Rows near named flat spaces through zero:
diba-vazu: [ 100   -9  -39   18   73  269 -387 -150  176  226    5 -229  -39 -135
    1 -348 -589 -235  -39   -9  -37   99  307  263  308 -181  154  395
   51   -2]
gan-revo: [ -38 -120   33   15   81    7  135  -51 -145  -36   21 -158 -130  161
   25  189  236  265 -199 -224  162 -106  -37  -88  -56   -8  -51   47
   35  -70]
diba-vazu: [  20  -66  -38   67   71   -2   31  -13 -123   29 -129  145   82 -146
  -25 -157 -304  -77  176  -81  -35   11 -143  231   71  -33   23  138
  177   -6]
zizud-nabef: [  16  224  -22  -84   25   44 -390   82  202  -49   38  -56  -36  258
 -159 -237 -221 -239   83   67  132  -34  295  -56   32   19  104  -25
  -69  183]
gan-revo: [  62  -30  -93   52  125  283 -531 -234  301  422   -3 -153  -34  114
 -103 -351 -438 -268 -224  -38  139   -5  407   19  228    3   85  510
   54 -117]
diba-vazu: [ -45  -80   88  114 -164  150  137 -114  -68   11   79 -213 -268 -289
  217  132   -1   97  -37 -218 -161   37  123   43  175 -250  211   73
 -115   76]
diba-vazu: [  65  168   23 -159   60   24 -316  -34  430   65  169 -361  -44  199
   23  -19   82  -52 -249  272   84   64  163 -225   66  158  -63   55
  -42 -101]
zizud-nabef: [  62  128   -2   57   45  154 -197   42   -6   16  -12   28  -27 -186
   21 -263 -400 -176  134   32  -26   58  155  129  115  -59  146  132
   -7  200]
zizud-nabef: [ -68  122   58  -13   25  -74  109  -14  158  -12   41  130  -72 -199
  142  106   -6  -53   92  -68 -125   38 -284 -131  -21  288   20   81
  221  -18]
zizud-nabef: [  57  120  -38 -131   85 -113 -357  -24  124   61  125  -54   45  325
 -300 -161   -5    5  -60 -183  179   11  218   49 -267  134  135   72
  -52  219]
zizud-nabef: [  41  163  123  -51  200   49 -254  147  172  -91  -36 -289   -8  147
  -87 -121   10  -34 -109  283   79   36  148  -87 -153   26   -8  -83
 -189  -27]
gan-revo: [ -40  235   80  258   66   37 -339   59  152   86 -152  142  -83   27
 -103 -365 -286 -335  251   51   93  -83  171 -154  -27   89  245   79
  -53  201]
diba-vazu: [  17   26  -55  202  -83  148 -239  -67   21  179  -53   38  -76    4
  -15 -255 -224 -198   55   15  105  -72  302  -59  201 -119  150  137
 -104  117]
gan-revo: [ -50   59  144   89   13  315 -315  -86  203  199   50  -28 -110   50
  -95  -68  -68 -185 -167  -57 -125   31  524 -125 -149 -121  192   96
 -244   90]
rumus-fufo: [ -17 -162 -197  -19 -147 -158  157  -28 -288  -98  -96  172  -30 -183
 -112  -63 -175   91  296 -393   -9    0 -152  314  128  -69  144  104
  179  157]
gan-revo: [ -91    0  -41    2 -170   15 -126  -61  186   65  -25   48  -64  123
  -73  -28  -44 -218   81  -42  -48  -54  178  -81  123  -72   83  -30
  -52  -35]
rumus-fufo: [ 101  -41 -103   -6 -204  -96  130  -94  -94   35  138  110  102 -195
  118    3  -72   41  136  -15 -103   91 -102  180  192  -75   15    1
  123  148]
zizud-nabef: [  45  -82   98  164  -55   32  -71 -118   36  182   10 -167   23  -26
    9  -60   56   11  -89   69  -67   42  165   65  -35 -216  108    6
 -210  -25]
rumus-fufo: [ -71   35  119   22   39  119  -57  -70  232   69  -31   10  -54 -133
   62   -1 -206 -204   54  -18 -228   59   -3    4   49    3   66  115
  121 -109]
rumus-fufo: [ -47  -55  -44  -40   22 -138  196   98 -117  -67 -117  165  130   10
  -21   57   78   -3   69   66    9  -51 -271   58  -92   60 -140 -145
  -11 -159]
gan-revo: [ 142 -115 -328  -94  -87  302 -407 -217   84  332   41 -109    1 -225
    1 -435 -774 -289  -44  -90   39   97  360  406  593 -195  112  550
   86   -7]
zizud-nabef: [  62   50  -96  -70  -12   95 -341 -105  243  200   69   26   72   83
 -119 -200 -232 -207  -47   50    5   61  255   20   94   51   35  193
   49   27]
diba-vazu: [  61   70   74    4  -17  104  -72  -36   51  -10  143 -245 -133 -139
  116   11  -15   88  -93   -4  -52   93  154   -2   56  -73  121   65
  -77  142]
rumus-fufo: [ -78 -103   43   20   73 -102 -163   -7  -36   -2 -106 -227 -131  281
 -346  -17  265  183 -123 -309  158  -68  220   -2 -361  -47  201    9
 -263   24]
gan-revo: [ -80  114   57  -30   73  219 -464 -110  436  274    4   70  -11  194
 -184 -185 -274 -419  -87  -31  -83    2  388  -97  -79   66  119  196
  -50  -71]
zizud-nabef: [ -96  -42  -37  -98  -83  417  -16  -80  192  142   56  -93 -144 -106
  288  101 -266 -293 -237  103 -128  -40  208  -71  422 -171 -122  120
  -87 -319]
diba-vazu: [ 143   31 -340 -469   54 -187 -230   36  124   58  139   28  340  284
 -208 -159 -173  -86 -123  140  209   59  -93  271   31  223 -263   50
   71 -130]
rumus-fufo: [  30   27   90   63  -31   40   11   -4   64  -47    2 -218  -94 -221
  131  -15  -57   19   42  107 -128   93    3   32  120 -106   93   12
  -36   15]
gan-revo: [ -13  106  -48   21  -73  153 -254   10   48  139   54  128   16  181
  -71 -169 -157 -263  -35   26   97  -87  357  -42   12  -97   74  -40
 -252  122]
rumus-fufo: [ -96 -225 -139 -117  122   38  202  -36 -198   98 -137  600  236    9
 -210  123  -45  -16   -5 -295  -96  -31 -200  127 -248  202 -214  140
  299 -179]
rumus-fufo: [ -50   -4 -101  -18  -47  -27  128   28 -167 -132  -17  162 -138 -125
    9   51  -45   89  147 -285   43  -40 -103  -17   78  114   65   90
  193  163]
gan-revo: [ -69  -72  170  242 -124   15  525  -63 -340 -113   93   68 -230 -332
  368  351  247  303   60 -303 -129  -48 -248  -86   33 -105   96  -67
   89  166]
gan-revo: [ 177  -87 -139    7    1  -41  -57 -146  -85  221  114   28  201  -27
   21 -142 -128   69  -85   31  100   59  -34  204  112   -1  -72  190
  113   33]
rumus-fufo: [ -46    9  104   44  -44  161  109  -79   79  117   93   57  -26 -142
  219  139  -20 -100 -100   29 -179   17    1  -58   51  -52  -27    6
  -29  -93]
zizud-nabef: [  60  -91   55   64   89  141  -28 -117  -14   86    8 -502 -177 -224
  234 -104 -309   58 -136  -68   26   35  -16  259  309 -240  111  277
  -36 -143]
diba-vazu: [ -76  182  -94  136  140   23 -353   38  104  185 -212  434   40   75
 -198 -455 -551 -487  296 -130  167 -145   22    5   -3  244  152  250
  135   92]
diba-vazu: [ 136  -70   94  156  -97  129  -44 -154  121  135  127 -430  -52  -38
  235   44  165  133 -238  334  -19   71  208 -133  280 -249  -43   16
 -107  -81]
diba-vazu: [  -7   49   -6 -196  101  213 -534  -91  440  185   82 -469 -134  302
 -171 -133 -106 -161 -374   34  101   26  499  -67   20  -32   75  209
 -246 -175]
diba-vazu: [ -54 -150 -133    7 -270  120   35 -172  -24  127   58  -97 -172 -119
  139   14 -193 -100   -7 -238  -45  -47  157  146  401 -273  129  133
  -75  -46]
rumus-fufo: [ -68  -68   14 -132    1 -238  427    1   18  -71   -8   65  103 -217
  226  257   77   45   67   18 -185   39 -641  132   20  158 -189  -79
  209 -331]
rumus-fufo: [  91   81 -204 -152  -92 -196  -25   -2 -106  -28  183  -25  -27  -70
    1  -71  -34  141   34 -206  180   32 -100  140   51  163   98   95
   15  250]
rumus-fufo: [ -71    6 -109 -251   27   22  -24  -41  205   62   83   72   -1   79
  -14  142   33  -66 -172  -79   -8    1  -67  -99   -3  255 -141  112
  118 -200]
gan-revo: [  45  -44   81   16  197  -54   34  -37 -177   16   48   74   88  138
 -131   40   93  217  -82 -247   79   -5  -62   98 -334   71    0   67
  118  120]
diba-vazu: [ -46  110  153  196   30  104  -34 -108  211  130    6   -9 -161 -255
  213  -32 -170 -151   68  -24 -143   27  -64 -146  121   98  144  204
  153    0]
diba-vazu: [   2  132  118   52  -22   60   -1  -55  290  108   89   12   17 -147
  230   57  -16 -169  -21  270 -180   71  -84 -185  101  108  -57    1
   75 -106]
zizud-nabef: [  71   50  -67   83   94 -101   28  -30 -200  -30  -13  189  -27 -267
    2 -186 -329   77  274 -327   53   42 -243  208   43  177  167  293
  374  299]
diba-vazu: [ 115  -67  -31  253 -120  142   52 -224  -26  263   86  169    7 -412
  229  -56 -131   21   32   23 -147  114   22  -46  271   12   56  300
  245  132]
zizud-nabef: [ -51   -1  198  -56  167  180 -176   14  166  -64   10 -435 -184  231
  -90  114  190  112 -303   -5   12    3  313 -145 -186 -113   39  -18
 -205 -107]
gan-revo: [ 116   88  -82 -118   39  -36 -321  -11  158   63   63 -148  119  174
 -121 -258 -251 -142    7  131  110   45  142  166   90  -31   16   61
  -15   45]
gan-revo: [  50  175   89 -108  116  -35 -248  184  221 -156  -43 -251   84  238
 -122 -125   22 -108   -9  420   48   39  123  -66  -93  -23  -72 -231
 -179  -51]
zizud-nabef: [  23  119 -250 -638  171  148 -674   20  456  104  204 -357   24  542
 -381 -156 -202 -197 -479  -46  252   40  503   91  -93  180  -85  203
 -233 -172]
rumus-fufo: [  56  -36   51  130  -68 -100  432  102 -275 -232  -47  -35    3 -315
  321  133   89  197  179  216  -70   19 -390   36  217 -109 -116 -191
  109    0]
zizud-nabef: [ -39  127   73  -17  -32    0  -92   32  151  -98   36 -243 -163   67
   87  -27  -89 -102   54   23   28  -39   49  -44  144  -76  100  -59
  -65   17]
rumus-fufo: [ -26 -110  -85 -154  117   66 -323 -105   84  201   56 -218  -25  507
 -303  -32  126   56 -407 -248  291 -114  368   -4 -213  -11    1  145
 -235 -129]
gan-revo: [   8   17   51  -27  238  139  -70  -42   34  120   35  -20   -4   11
   29   -1  -90   22 -214  -83   62   -4  -21  -19 -116  153  -61  220
   85  -93]
zizud-nabef: [  49  114  166  209 -148   26   -7  -18  255   26  -15 -178  -17 -290
  275  -76  -85 -196  170  470 -255  116  -20  -89  285 -166   64 -120
  -59  -46]
gan-revo: [ 138 -124 -224   89 -230 -110  -53 -213   11  297   84   20   91 -199
   52 -145  -24   38   -9   39   37   81    8   89  265   12   50  219
   29   34]
zizud-nabef: [ -94    9  119 -116  138   41   55  168  -30 -285  -40 -317 -153  404
  -42  228  329  173 -209   50  187 -149   78 -221 -124  -77 -147 -262
 -162 -148]
rumus-fufo: [  25   52 -137 -142 -109   -9 -182   73  251  -11  -84  -53  121    2
  -28 -187 -248 -318  123  393  -65   55   47   72  293  -62  -96  -82
  -56 -183]
diba-vazu: [ -66 -128   65  174  -39   81   92 -129  -67  -15  -66 -139 -276 -169
   71   75   -9  141   49 -314  -54  -20   32  -41  152 -100  183  206
  158   45]
[  47 -139 -128  -77    9   10 -112  -99 -137  131   71  -65   20  163
 -176  -43   31  147 -193 -270  167  -24  193  159  -96  -62   48  144
 -105   55]
rumus-fufo
[ -24 -141 -238 -279 -211   13  -46  -32   52    3   69  -39   48  231
 -121   94   80  -40 -136   -7   39  -26  204   58  171 -126 -133  -90
 -125 -148]
diba-vazu
[ -39 -127   35  132  -57  185   42   12 -168  -66 -118   49  -66   38
  -55   28   23   22   35  -28  -40  -56  250  -47   66 -261   16  -69
  -48   47]
zizud-nabef
[  67   18  168  290  130   59 -278  -73   62   65 -101 -268 -132   41
 -120 -225  -42   73   29   -9   77   19  258  -80  -50 -101  236  172
    5  167]
gan-revo
[ -43   20   62   92  110  195 -156  -75    7   77  -13   -5 -167   -5
  -31  -90 -225  -60  -21 -280   32  -43  190  -10    5  -13  163  248
   88  110]
zizud-nabef
[   1 -233 -207   53 -218 -128  112 -146 -137  229  -47  215  161    2
  -52  -38   12  -42   37  -94   28  -57  -67  178  120 -109  -35   29
  -49 -122]
zizud-nabef
[ -25   68  149  330  -12  -97  165   50 -254 -115  -87  121  -94  -26
   95  -51    6   48  287 -112   84 -133 -135  -56  -15  -96  154 -122
   54  254]
zizud-nabef
[  32   77  -49   18  180  -28 -356   15  -36   60  -70  -99  -18  274
 -230 -368 -363 -128   62 -217  307 -113  148  207  -47  -27  173  177
  -41  134]
rumus-fufo
[  -7 -148  -14  111 -116   37   96    4 -142    2 -115  239  108  -42
 -131   46  169   44   76   69 -137   29  134  -35  -92 -130  -29 -126
  -48   40]
zizud-nabef
[ -23  -44   32  363  -54   88 -107 -111  -39  218 -178  111  -57 -129
   33 -283 -320 -237  207  -55    8  -88  100   49  198 -176  206  173
   -4   45]
zizud-nabef
[ -25 -232 -177  -23   -7 -154  122  -36 -428  -21  -63  134  -16  125
 -269   17  121  300    2 -554  222 -104  -26  228 -208  -22   98   96
   -6  147]
rumus-fufo
[  99  149  127 -146   84   -8 -314  -33  505   64  151 -427   59  165
  -12   -2  158  -35 -247  433  -69  163  157 -173  -56   91  -78  -37
  -86 -153]
zizud-nabef
[  45   99   17 -100  100 -136  -94   78  -31 -140   73 -241  -53  190
  -82  -37   70  150  -40  -78  198  -22  -13   47 -126   46   56  -52
  -67  125]
gan-revo
[  30 -288 -331 -120 -169 -183  205 -113 -265   35  -10  158   93   31
  -98   75   85  213   14 -268  138  -45 -174  184  182   19 -123  115
  204  -64]
diba-vazu
[ -15   90 -149 -194   34  213 -138 -128  131  180  219  369  -18  -53
    2   44 -219 -125 -126 -304  -31   39  117  -96   21  342  -32  349
  312  129]
rumus-fufo
[ -55  -55  107   18  -99    5  410  -67   69  -47   77  -75 -100 -355
  398  358  203  120  -53  100 -266   75 -351 -135  182   43 -123  -40
  152 -223]
gan-revo
[  15 -101 -131   19    5   97 -296 -135   93  240  -71  -35   13  110
 -169 -246 -271 -168  -55 -106  101  -32  249  123  132  -77   81  264
  -18  -74]
zizud-nabef
[-173   66  135   88   96 -111  108  183 -108 -277 -239  231  -98   68
 -190   38   65  -23  313 -205  -39  -99 -136  -93 -290   85  115 -174
   80  110]
gan-revo

Rows near named flat spaces through zero (a row that begins with a name and a colon came from that space):
kul-zule: [ 257 -429   25 -126 -139  -74 -208 -221  192   48 -173  -66   78   34
  -46   40  407   73  120 -172  227  314  115  106   54 -139  187  244
   97  314]
getu-zabut: [-223   62  143 -277  226  202 -108  -45 -422  -50 -165  244 -302  380
   42  -62   22   82 -315  367 -279  -59 -203   50 -296  318  -84 -262
 -175 -188]
norut-virup: [ 362   75 -165 -308  109   70 -335 -267   65 -475   26 -244 -635   60
 -264  472  -60  -92  290 -544  128    8  123   63  134 -432  227  241
 -115   78]
kul-zule: [-153 -350  142 -144   35  -14  -42   61 -151  -63 -221  135  194  113
   30  -65  184  163 -152  304  -94  174  -33   51 -205  257   61  -36
  -44   71]
rekek-fek: [ 111  198   13  -75  133  215  -45    5  -83    7  -14  150 -564  100
   -6   86 -161   32 -138 -188 -234   -8  -60   25   88  107  -98 -204
  -87 -280]
norut-virup: [ 217  201 -296   22 -125  -15  -59 -227  311   77  292 -125 -107  -75
   27   20  -82 -283   76 -548  143 -122  176 -173  346 -298  -67  202
  113  138]
rekek-fek: [  58  262  -66 -185  398  203 -188   74  -65 -241  -14  279 -568  225
  -65   -5 -200  -76 -215 -186 -442  -67 -103  121 -146  198   -1 -149
 -112 -202]
kul-zule: [  42  282    1  105 -150   74  207  -17   26  232  228 -257 -200 -159
    4   92 -215  -18   97 -111  130 -205  -26  -94  217 -156 -169  -70
  -78 -242]
norut-virup: [-111  238 -198    6  347    4 -120  117  -51 -485  140   96   43   41
 -152  -14 -303 -257  -17  -46 -163 -183  -31   36 -245  -63  137   11
  -84  -34]
rekek-fek: [  12  -71  -86   79 -171 -130   63  -14   92   -9  152 -154  390 -162
 -118  -24   94   58  170   60  214  134   51  -34  -20 -187  107  178
   87  256]
getu-zabut: [ -15   39  -99   -2   18   76  -85  -91  -44  -90  137  -45   32   33
 -136  -30 -115 -165  -12  -80  117 -115  -79  -23  -34 -156   47   22
  -83  -24]
norut-virup: [  97 -137   13 -183  172  108 -305  -37  -12 -132 -204  277 -303  254
  -75  -49   95  -27 -157 -164 -217   49 -128  128  -72  149   82    8
   -1   75]
kul-zule: [ -72 -130  -75 -181   52   35 -158 -158 -190 -249  -66  106   22  167
  -13   76   62  -40  -97   55    8   99   75  -83  -75   -8   72    3
  -37   96]
ven-katu: [ -62  130   93  187  285 -161   30  246   77 -127 -188  103  101  -23
  122  -65  -32  -73   88  156 -179 -117   11  188 -205  121   60  -41
   75  -63]
rekek-fek: [ 221 -121  -58  -95 -170   59 -114 -185  173  152   66  -96 -158    3
  -83   19  115  -14   36 -323  143   65    0  -11  200 -148   13  149
   23  124]
norut-virup: [ 161  350 -214  -47  330 -103 -177   11  211 -344  -57  183 -387   87
  157  140 -111 -234   57 -416 -322 -109  241    4  101  -11   18   92
  160   83]
getu-zabut: [-112 -107 -233 -315  244   17 -274  -54   63 -363   32  215   -5  235
   22 -102  -75 -284 -282 -238 -276 -133   66  -94  -90  166   42  152
  -45  185]
rekek-fek: [  63  -60   55  113 -137    3  137  136   54  103   27  -32   30 -183
  -63   36  -26  191   60  -10   10  151  -13    2  102   23   -9  -33
   29  -35]
ven-katu: [ -50   96  -18  -68   81   17   11  -70 -116 -102  -53   30 -158   69
  147  130  -61  -52  -49    9  -61  -41  138  -90   45   29  -69  -94
  -33 -122]
getu-zabut: [-151   47   64  102 -257   54  211   53   -7  434  167  -64  153  -66
   50 -212  -66   36 -129  119   52 -190 -185 -128  126  110 -232  -71
  -10  -74]
norut-virup: [-172  181  201 -136  285  124  -11  131 -255   49 -304  354 -481  304
  271  -38  -51   74 -315  220 -495 -152 -109   50 -106  490 -217 -329
  -54 -302]
norut-virup: [ 222  -62  149   91 -220  -23   57  -30   78  293 -163  -16 -194  -76
   55  103  221  260  144  -57   78  221   22   52  225  -21  -43  -17
  149   43]
ven-katu: [ -18   21  -24 -249  192   58 -167  -30   42  -80  -46   80 -265  209
   42  -55  -13 -123 -162 -133 -228 -175  -54   45  -73  157  -31   52
  -76    5]
rekek-fek: [-174  227   17  -28  388  219   47  438 -117 -204   71  330 -301   46
 -126 -153 -439   37 -336   43 -601 -137 -266  104 -240  444  -69 -285
 -193 -370]
ven-katu: [  29   48   28 -213  289   32 -201   87   64 -220 -148   85 -399  174
   -6   44  -82 -102  -67 -184 -297 -219  -85  137  -86  157   29   54
  -85  -44]
ven-katu: [  72  383  126  203  483 -129   35  210   15 -327 -156 -133 -186  -80
   13  182 -145  -91  344  156  -70 -147   60  355 -339 -142  184  -90
  -69 -297]
ven-katu: [-166    5   24  281 -100  -56  292  126  -18  150  186 -147  516 -243
    9 -141 -109   -8   38  284  196   -1   13  -43  -93  -56  -25  -93
  -40 -141]
getu-zabut: [  46   34    7  111 -190  -94  137  -53   40  135   58 -166  142 -145
   40   75   81   86  172   53  200   82  104  -61  114 -154  -20   47
   85   69]
kul-zule: [  48 -151  -72  -48   65 -119 -112 -183   29  -92  -83   73  288   89
   81  -52  313  -24   29  113   98  298  215   45 -168  -69  153   99
  123  254]
getu-zabut: [-201  285  -83  130  184    9  169  290   24 -194  287 -147  119 -180
 -123  -58 -475 -193    9   17 -101 -385 -120   -8 -135  -12  -25  -38
 -183 -251]
kul-zule: [  -9 -225   79  125  -90  -52  -21   69  -27  -34 -250  156   57  -33
   94   74   24   32   -7  -33    6   53   44  -56  175   81   -8  -53
   97    3]
kul-zule: [ -81  101   -2  -19 -108    6  139   28  -76   25  157 -178   37  -95
  -66   66  -99   84   61  103   71  -63  -33  -79   13  -61  -50    3
  -71  -35]
rekek-fek: [   6  -39   36  123   15  -18   33  158  110   20   -7    1   60 -100
  -46  -61  -98  -33   22  -66  -29  -88  -82   61   17   34   13    9
   -4  -57]
ven-katu: [ 129  390  -25   77  406  -55  -47   97   63 -287 -124   79 -397   22
  125  181 -148 -130  140 -137 -238  -86  165  157  -75  -28   50  -91
   31 -203]
rekek-fek: [  92   20   31  -42 -100   23   21 -156   78  241   98 -206  -27    1
  -14  -42  122   -5   71  -15  186  -22  -25   48    6 -136  -20   69
  -37    8]
norut-virup: [-125  134   46  150  205 -201  154  192   38 -119  -52  -37  294 -103
  140  -33   -1  -11  121  289  -75  -15  132  101 -242   59   56  -15
   51  -23]
ven-katu: [  73  240 -187  157  -11   49  131  158  188  -14  298   -2  -64 -223
  -77  -16 -326  -81   -8 -319 -109  -62   33 -101  190  -48  -71  -15
   16 -108]
norut-virup: [-139 -136   27  154 -339  -13  166   30  -26  293  134  -71  396 -130
  -43 -161    4   64  -35  148  204  -39 -134 -147  117   -9 -100    9
   39   78]
kul-zule: [  51  279  -60  146  165 -129   67   71  107 -113   43  -54   29  -95
   65   47  -56  -78  181   -1  -29  -33  135   73  -73 -111   49   21
   81  -14]
getu-zabut: [ -75  284   44  224  125   68  212  253  -26  -32  242 -215   34 -223
 -197  -22 -372  -43  120  116   37 -227 -184  122 -171 -108   19 -128
 -200 -356]
norut-virup: [  84  131 -103   95  169  -46 -114   47  197    8  -33  253  -25   77
   86 -183   26 -162  -74 -186 -204  -25   16   68   -7   88    1   28
  168  102]
ven-katu: [ 133  131   28  -72  279  168  -74  -36  -62 -265  101 -278 -350  -27
 -251  198 -234 -116  153 -101  119 -109  -63  227 -215 -265  175  -59
 -329 -375]
rekek-fek: [ 197  190 -107   63  109   41  -19   64  128 -126  126    1 -206 -107
 -143   75 -121   10  106 -237  -75  107   34   85   18 -119   86   11
   15  -44]
ven-katu: [-113 -134  149  402  140 -194  140  287  108   98 -237  220  541 -121
  197 -267  100  -24   -2  317  -63   94   39  168 -204  206   56 -120
  166  -45]
norut-virup: [-135 -399  225  298 -785 -104  382   -2   35  810   92 -267  726 -294
   26 -246  282  314   70  358  515   87 -183 -190  288  -28 -197   57
  143  195]
rekek-fek: [ -79  112  104  -18  128  257   24  264 -168   27  -49  297 -445   81
  -68  -56 -297  116 -295  -28 -415 -105 -281   23   21  365 -154 -301
 -131 -346]
ven-katu: [  18 -102  108  -84 -205  -10   35 -206 -199   80  -81 -178   -6   22
    5  191  210  194  138  212  266  164   60  -44   32 -151   16   -5
  -17   50]
kul-zule: [  82  417 -177    8  210 -132  -29   25   62 -409  148 -179 -140  -88
  -97  244 -172 -109  313 -125  -11 -114  142   40  -74 -291  134  143
   24   74]
rekek-fek: [  65  179 -128   49   63  115 -105  -66   37  -60  122   29 -224   38
  -70    1 -233 -256  -37 -306    9 -234  -72  -44  127 -134  -37  -24
  -50 -129]
getu-zabut: [ 136   93    0  -26  147   44  -34   -1   47 -114   61 -134 -166  -42
 -138   85  -45    0  127  -67   32   44   -2  161 -129 -139  123   16
 -103 -104]
kul-zule: [  85   -3    5  141   37  -99   53  -40   89   -5  -74  -50   95  -91
  137   70   64  -59  126  -19  114   93  210   28   35 -107   42  -10
   70  -47]
ven-katu: [  45   59  177  -68  173  -76    3  -61  -31   40 -189 -126 -111   90
  126   67  218   71  137  241   26   39   72  212 -228   -5   59  -20
  -33  -69]
rekek-fek: [ 339  -46  -71 -116   94   26 -263 -133  179 -145 -165  117 -449   90
  -13  175  119  -26   72 -449  -84  168  131   90  172  -85  105  103
   99  105]
getu-zabut: [ -12  151  -18  169  121 -246  -18 -114   -9 -265  -90 -252  233  -58
   90  196   32 -234  380  125  323 -168  206   59 -109 -380  157  116
   49   45]
kul-zule: [ 338 -202 -141   29 -391  -17 -108 -386  275  315  139 -178  104  -74
  -66  -12  307  -46  158 -383  446  231  124  -80  330 -385   51  256
  169  319]
getu-zabut: [ 156   87 -152   23  -96 -100   52 -215  190   14  291 -404  221 -172
  -96   67   80 -102  288 -102  384   65  186    8  -16 -434  127  229
   -8  137]
getu-zabut: [-195  262   60   87   62  111  257  332 -171  -34  172   -9 -100 -146
 -103   11 -387  144  -78  188 -228 -150 -181  -33  -71  179 -123 -226
 -160 -324]
norut-virup: [ -67 -265  156 -168  -38  -38   53   -8 -122  -45 -188  -87   20   10
   89  152  149  202   -1  213   18  157  112   -1  -54  118   20  -17
  -80  -22]
kul-zule: [ -13  123   22   66  189   48  -41   35  -52  -65 -137  180 -216   92
  143   18 -117 -131  -94  -58 -159 -114   29   16   23  101  -64 -164
   -4 -210]
getu-zabut: [ 315 -213  115   -4  -20 -211  -90  -69  271   60 -369    9 -127  -27
  206  169  419  161  233 -158   21  324  284  154  141  -15  107  161
  244  230]
[ 222  220  -97  213   66  -95   82  -26  268  -14  185 -278   48 -236
  -43   76  -70 -149  310 -205  222   -8  167  112   18 -356  110  105
   23  -67]
rekek-fek
[ -19  309  139  254  323 -122  182  269  -30 -262  -84 -202  -54 -204
   21  211 -238  -24  319  206   -8 -151   73  225 -225 -118  108 -130
 -103 -357]
ven-katu
[  76   11   59  180 -132  -95   55    8   71   97  -84  -84   28 -113
   53   87   31    8  183  -50  154  -43   33   -5  170 -127  -14   30
  103   15]
getu-zabut
[ 176   18 -185 -102 -184  -19  -84 -180  142  -89  113 -133 -204  -62
  -27  226  -43  -75  118 -436  123  -21  165 -187  359 -234  -18  193
   65  163]
norut-virup
[ 272 -325 -129 -250 -418   -5 -322 -563   92  158  -57  -95 -104  182
  -17  128  422  -51   83 -391  407  156  113 -179  390 -333   34  320
  165  477]
rekek-fek
[  57   62 -113  212  -36 -104   62   90  235  -71  167 -183  203 -237
  -78   10 -187 -190  190 -225  161 -167   46  -15  109 -228   58  142
   25   12]
getu-zabut
[ 132  235  -17  220  186  -98   97   48  174   24   88 -114  124 -140
   16  -56   26  -66  208   51   74   81  114  200 -187 -170  111   -2
   49  -77]
norut-virup
[ -69   18 -185  -11  -86   24  -74 -143   -8   65  132  188  189  112
   42 -189   41 -137 -185  -61   -6   15   12 -173   63   16  -68   27
  113  191]
ven-katu
[ 121 -150  -98  -58   -9  118 -166   94  216  -16   24  191 -218   14
 -114  -94 -142  -98 -182 -471 -203  -72 -125  -22  213  131  -23   75
    7   37]
getu-zabut
[ 127    2   45  -30   81   20  -12   -2   90   36    0  -79 -108  -20
  -48    6   67   50   65  -33    3   90    6  148  -90  -34   69   20
  -42  -48]
getu-zabut
[-115  115   55  179  137   -2  117  147  -41   82   34   87  216  -27
   26 -202  -47  -16  -60  261  -71  -10  -81  103 -228  104   -5 -145
  -10 -136]
norut-virup
[ 108  195  226   17  373  -84    4   87  -52 -225 -281 -176 -346    4
   73  279   20   50  299  175  -37  -41   95  328 -261  -78  143  -88
 -109 -283]
ven-katu
[-156  322 -110  -16   79   74   82   -9  -93  -29  203  -30 -118   37
   75   -9 -290 -197 -113  -31  -86 -316  -11 -155   42    5 -166  -99
  -98 -195]
norut-virup
[ 327  -88 -137 -144 -345  197 -178 -364   38  166  175  -93 -333   31
 -245  128  117   73   48 -430  275  211  -46 -109  340 -318   18  120
   20  163]
getu-zabut
[-146   20  -74   19   18   68   62   70    8   49  218   -4  213  -26
  -74 -209 -159 -116 -156   44  -26 -133 -117  -45 -100   59  -43  -20
  -99  -63]
getu-zabut
[ -60   -5  -14  -34 -131  134   41  -24  -89   84  124  -44  -90  -10
  -71    5 -160  -16 -105  -68   42 -123 -113 -123  130   -1 -105  -64
 -109 -124]
kul-zule
[ -61   39  -11  -26   78   76   81  254   11  -80   66  123 -119  -72
  -61  -25 -217  100 -145  -56 -298   -2  -73  -18    4  235  -56  -85
  -61 -118]
getu-zabut
[ -22   85  -76   94 -111   79   52   -6   29  167  175   33   46  -36
  -37 -132 -116  -77  -94  -93   27  -93  -95  -96  113  -16 -101  -39
   10  -39]
kul-zule
[ 147   36 -153   65  168 -129 -201  -62  281 -211   28  -77   94  -11
  -58  -29   -4 -329  179 -302  109 -155   71  118  -43 -254  178  244
   64  164]
rekek-fek
[ 188  333 -166 -287  454  131 -318  -97   56 -473   86  -69 -659  193
 -184  198 -238 -281   63 -413 -189 -251  -18  173 -148 -181  147   95
 -201 -128]
kul-zule
[  16  -25   -2  -44  -85   64   35   21   26  114  117  -40    0  -33
 -105  -70   -1   89  -43   -9   -4   45  -97    3   -3   25  -17   19
  -37   21]
rekek-fek
[  53  -17 -119  155 -459  -72   81 -195  110  273  186 -190  220 -154
    9   22   29  -75  139 -202  380  -90   43 -264  413 -294 -114  157
  154  207]
getu-zabut
